Below is a small trained network, with its code and all its weights. Each question gives an input and a class and asks what happens when units are switched off, that is, made to give their printed mean instead of their output.

import numpy as np


def w(rows, s, z=0):
    codes = np.array(rows[::2]) - 128.0
    scale = np.full(codes.shape[1], s)
    scale[-1] = z or s
    return codes * scale


def f(y):
    return y / 2 * (1 + np.tanh(0.7978845608 * (y + 0.044715 * y**3)))


def log_softmax(a):
    a = a - a.max(-1, keepdims=True)
    return a - np.log(np.exp(a).sum(-1, keepdims=True))


def net(x, mask):
    res = np.array(x, float).reshape(1, 7) / 4 @ E
    y = f(res @ A[0][:, :-1].T + A[0][:, -1])
    res = res + np.where(mask, y, B[0][:, -1]) @ B[0][:, :-1]
    return log_softmax(res[-1] @ U[:, :-1].T + U[:, -1])


A, B = {}, {}
E = w([
[110,109,176,239,157,110,144,130,166,105,113,94],'x0',
[107,137,196,118,88,178,84,173,167,101,171,148],'x1',
[218,182,84,151,110,156,110,166,130,125,124,59],'x2',
[122,138,115,102,246,149,152,184,146,141,142,149],'x3',
[173,83,99,108,139,96,58,140,166,90,84,178],'x4',
[129,182,176,138,117,56,90,169,146,215,121,135],'x5',
[115,71,159,58,174,147,69,112,123,170,116,38],'x6',
],0.011)
A[0] = w([
[153,172,124,66,119,123,98,100,100,136,152,159,38],'N0',
[127,130,79,58,111,124,107,119,84,152,162,172,148],'N1',
[96,94,126,109,101,174,118,166,143,37,180,120,105],'N2',
[119,197,68,190,82,113,118,145,120,102,135,179,80],'N3',
[185,171,115,104,127,142,133,254,133,99,109,58,4],'N4',
[100,38,84,117,111,185,203,77,115,62,106,124,92],'N5',
[59,70,177,105,141,84,137,106,92,138,166,215,21],'N6',
[55,76,155,88,162,128,91,80,133,155,106,103,138],'N7',
[118,128,107,131,200,164,141,161,127,131,148,147,22],'N8',
[142,154,164,117,119,71,135,160,149,171,148,124,61],'N9',
[120,122,111,115,228,163,149,161,153,159,149,179,109],'N10',
[105,95,96,129,134,175,130,77,151,65,118,140,94],'N11',
[180,122,114,116,162,104,80,103,157,86,98,195,99],'N12',
[105,124,182,195,178,97,150,101,167,93,125,90,169],'N13',
[124,131,120,124,130,67,113,178,168,187,149,147,44],'N14',
[106,97,173,120,42,103,137,41,95,128,98,138,65],'N15',
[90,136,120,129,101,84,186,156,137,93,126,214,76],'N16',
[130,104,166,148,81,94,119,159,110,203,109,146,77],'N17',
[155,205,178,114,166,48,105,151,145,142,145,130,123],'N18',
[70,81,143,138,52,72,100,61,97,116,128,138,74],'N19',
[168,97,130,164,29,156,98,92,127,155,88,108,57],'N20',
[155,148,144,116,212,133,161,184,157,153,133,146,16],'N21',
[164,174,147,121,87,198,95,181,212,110,189,106,114],'N22',
[61,80,173,195,158,124,129,103,132,124,71,159,77],'N23',
[174,160,205,133,142,96,130,113,94,198,102,191,97],'N24',
[150,110,71,142,155,51,168,65,86,140,78,103,44],'N25',
[92,116,192,121,85,155,77,166,173,113,185,164,99],'N26',
[65,90,198,94,139,129,154,142,130,115,121,188,99],'N27',
[121,51,165,93,121,152,94,152,95,142,69,33,119],'N28',
[83,191,140,118,101,51,63,136,162,158,96,153,80],'N29',
[104,180,156,137,113,190,189,69,136,166,211,86,95],'N30',
[115,161,123,152,90,94,86,158,136,200,93,108,68],'N31',
[101,95,92,129,142,165,160,86,109,73,180,129,114],'N32',
[100,195,130,145,147,79,115,137,99,177,174,123,70],'N33',
[87,129,103,148,113,62,170,147,124,93,170,193,69],'N34',
[97,191,84,49,106,188,127,110,31,157,158,178,125],'N35',
[96,82,113,124,158,72,201,55,91,187,74,184,69],'N36',
[196,174,54,149,155,115,142,103,111,155,71,70,109],'N37',
[174,144,62,138,144,92,164,123,100,155,77,97,33],'N38',
[180,55,83,112,97,96,34,125,233,91,68,183,66],'N39',
[154,141,124,214,142,134,91,167,138,100,130,58,87],'N40',
[55,170,139,96,85,165,216,95,86,196,186,97,109],'N41',
[164,140,103,141,117,122,180,126,143,78,162,174,64],'N42',
[118,186,101,172,130,123,148,149,107,99,157,140,99],'N43',
[193,134,126,151,49,129,99,99,126,134,129,78,56],'N44',
[103,105,133,209,144,144,130,125,156,117,116,90,128],'N45',
[114,120,100,96,159,102,64,112,196,108,77,195,45],'N46',
[192,132,102,130,137,199,131,120,118,58,150,84,69],'N47',
],0.0095,0.0029)
B[0] = w([
[171,93,131,109,65,131,103,68,161,110,115,175,167],'N0',
[201,103,86,89,99,111,101,91,228,133,140,194,197],'N1',
[84,92,197,145,110,111,162,105,179,59,99,100,191],'N2',
[80,187,201,60,165,192,61,102,84,197,64,132,202],'N3',
[101,177,50,95,106,74,105,223,33,102,166,135,194],'N4',
[119,53,178,109,95,126,192,170,121,126,69,83,217],'N5',
[80,172,38,80,102,58,176,186,74,111,171,108,226],'N6',
[55,170,177,86,155,115,83,157,78,160,116,143,232],'N7',
[194,96,137,201,180,212,147,120,88,96,139,201,172],'N8',
[146,86,124,108,105,135,165,127,119,97,76,88,181],'N9',
[148,128,106,207,206,236,109,161,92,79,167,216,218],'N10',
[105,84,117,119,110,122,172,181,147,107,60,96,182],'N11',
[129,147,128,178,89,134,144,137,164,206,133,99,193],'N12',
[245,94,71,43,21,126,44,65,201,172,174,214,220],'N13',
[145,69,140,134,120,146,171,152,114,106,73,111,183],'N14',
[153,121,96,177,209,177,136,166,88,113,155,199,205],'N15',
[104,154,157,88,167,151,52,135,98,175,101,77,207],'N16',
[140,91,147,131,127,161,161,118,133,85,85,98,185],'N17',
[108,39,146,124,120,149,175,154,123,78,85,127,208],'N18',
[153,164,82,166,188,192,140,176,58,56,176,246,209],'N19',
[153,115,90,163,211,204,110,139,97,82,186,227,187],'N20',
[188,113,107,179,202,187,95,117,105,61,129,217,194],'N21',
[91,203,118,107,152,42,130,57,163,25,161,66,211],'N22',
[162,107,66,51,79,78,113,117,127,143,166,164,215],'N23',
[123,72,131,85,143,128,168,142,139,100,60,69,196],'N24',
[93,169,213,162,120,150,146,42,203,64,156,107,204],'N25',
[79,172,164,147,145,119,154,21,194,42,145,95,221],'N26',
[101,212,56,107,89,65,162,180,83,93,190,108,214],'N27',
[77,158,229,68,201,182,51,101,91,190,86,112,238],'N28',
[168,75,160,126,106,119,190,138,122,109,93,97,210],'N29',
[152,124,166,252,133,95,104,153,161,191,145,48,211],'N30',
[107,62,150,103,108,157,186,180,117,109,51,122,193],'N31',
[135,57,135,134,118,123,183,175,103,140,71,103,186],'N32',
[137,60,143,170,135,110,178,147,117,149,90,118,190],'N33',
[88,158,172,52,164,183,76,127,82,158,120,116,198],'N34',
[181,69,89,76,86,102,82,56,202,166,141,183,223],'N35',
[88,204,132,143,121,70,138,89,143,39,162,82,227],'N36',
[73,191,127,94,112,91,129,132,146,57,195,84,207],'N37',
[96,163,150,123,148,87,138,78,145,71,167,83,184],'N38',
[161,148,141,254,104,102,100,194,190,231,157,32,249],'N39',
[165,114,35,44,94,57,107,97,92,159,167,170,186],'N40',
[173,139,87,231,103,116,102,158,167,203,147,88,242],'N41',
[88,139,159,93,157,156,103,104,112,165,62,123,175],'N42',
[104,126,156,110,109,138,60,116,100,185,124,129,172],'N43',
[155,151,39,134,214,188,127,221,63,81,154,205,184],'N44',
[167,42,109,80,94,118,95,78,193,170,142,167,186],'N45',
[138,160,99,187,100,141,137,166,151,183,161,101,199],'N46',
[119,78,126,104,100,109,183,201,67,121,63,102,186],'N47',
],0.007,0.011)
U = w([
[153,113,116,188,185,197,133,154,93,82,142,231,112],'0',
[129,46,157,118,89,132,204,156,117,108,36,115,102],'1',
[109,169,85,83,96,70,135,165,78,114,158,138,255],'2',
[151,132,143,251,99,122,116,144,170,234,141,93,89],'3',
[183,78,114,57,69,117,85,69,195,157,131,207,85],'4',
[85,160,209,60,161,172,60,115,90,191,77,134,87],'5',
[93,173,181,145,121,102,143,67,186,19,144,116,94],'6',
],0.014,0.0074)

Each question gives the input, the list of numbers given to net, and the class t.
The units are the neurons (one row each of A and B). Each row of codes is followed by its name. A weight is (code - 128) times the scale printed after its matrix; where a second scale follows, it is the last column's (A, B and U).
mask holds one flag per neuron, in row order. A switched-off neuron (its flag False) gives its mean, the last column of its row in B, instead of its output. The means were averaged over made-up inputs and are rounded, as every weight is.
A unit's drop is (log p(t) with every unit on - log p(t) with that unit switched off) / (log p(t) with every unit on - log p(t) with every unit switched off).
The circuit of an input: a set's keep is (log p(t) with only the set's units on - log p(t) with every unit switched off) / (log p(t) with every unit on - log p(t) with every unit switched off). Starting from the 12 units with the biggest drops (on a tie, the unit counted first), units are removed one at a time, each time the one whose removal leaves the highest keep (on an exact tie, the one counted first), for as long as the keep stays at least 0.8.
circuit, biggest first: the units of the circuit, biggest drop first
unit that matters most: the unit with the biggest drop
top k neurons: the k neurons with the biggest drops, biggest first
drop of u: that unit's drop, to one decimal
input [-3,3,-8,-8,-1,6,7], class 0: unit that matters most	N19
input [8,8,-2,-1,-5,-8,0], class 1: top 3 neurons	[N5; N32; N2]
input [6,7,6,-7,5,0,-8], class 5: top 2 neurons	[N3; N42]
input [8,-6,3,-3,1,-7,3], class 4: top 2 neurons	[N13; N45]
input [-6,7,2,5,-7,-3,-8], class 5: top 2 neurons	[N3; N39]
input [-3,-5,3,3,-5,-4,-6], class 5: circuit, biggest first	[N3; N42]
input [4,-8,-1,-7,-4,1,5], class 6: top 3 neurons	[N25; N36; N37]
input [0,7,6,-8,4,6,-5], class 0: top 2 neurons	[N44; N20]
input [-8,-7,7,7,-3,0,-6], class 4: top 2 neurons	[N35; N1]
input [2,8,-1,-7,-4,-8,7], class 1: top 3 neurons	[N5; N2; N32]
input [7,-6,5,5,-4,-5,-7], class 4: circuit, biggest first	[N13; N45]
input [-1,8,-6,-4,5,1,-1], class 6: top 2 neurons	[N26; N2]
input [4,-7,-8,3,5,4,-3], class 2: top 2 neurons	[N6; N23]
input [-2,-5,-6,-8,-8,-7,-3], class 0: circuit, biggest first	[N15]
input [8,2,-4,-6,-3,-1,1], class 4: top 3 neurons	[N13; N45; N23]
input [5,4,-7,0,8,-8,-7], class 1: top 2 neurons	[N5; N11]
input [-3,6,3,1,1,-5,-5], class 6: top 3 neurons	[N22; N2; N28]
input [7,3,-8,-6,-3,-3,3], class 2: top 3 neurons	[N6; N27; N23]
input [6,-5,-3,6,6,-7,1], class 1: top 2 neurons	[N5; N11]
input [4,-3,-2,-2,8,-7,4], class 3: circuit, biggest first	[N39]
input [-7,3,6,5,-8,-1,4], class 3: drop of N30	0.7
input [-8,4,-6,3,0,-8,-3], class 1: drop of N19	0.0
input [1,7,5,-3,-4,6,-7], class 5: drop of N36	0.2
input [-4,-2,3,4,2,4,-6], class 5: drop of N3	0.1
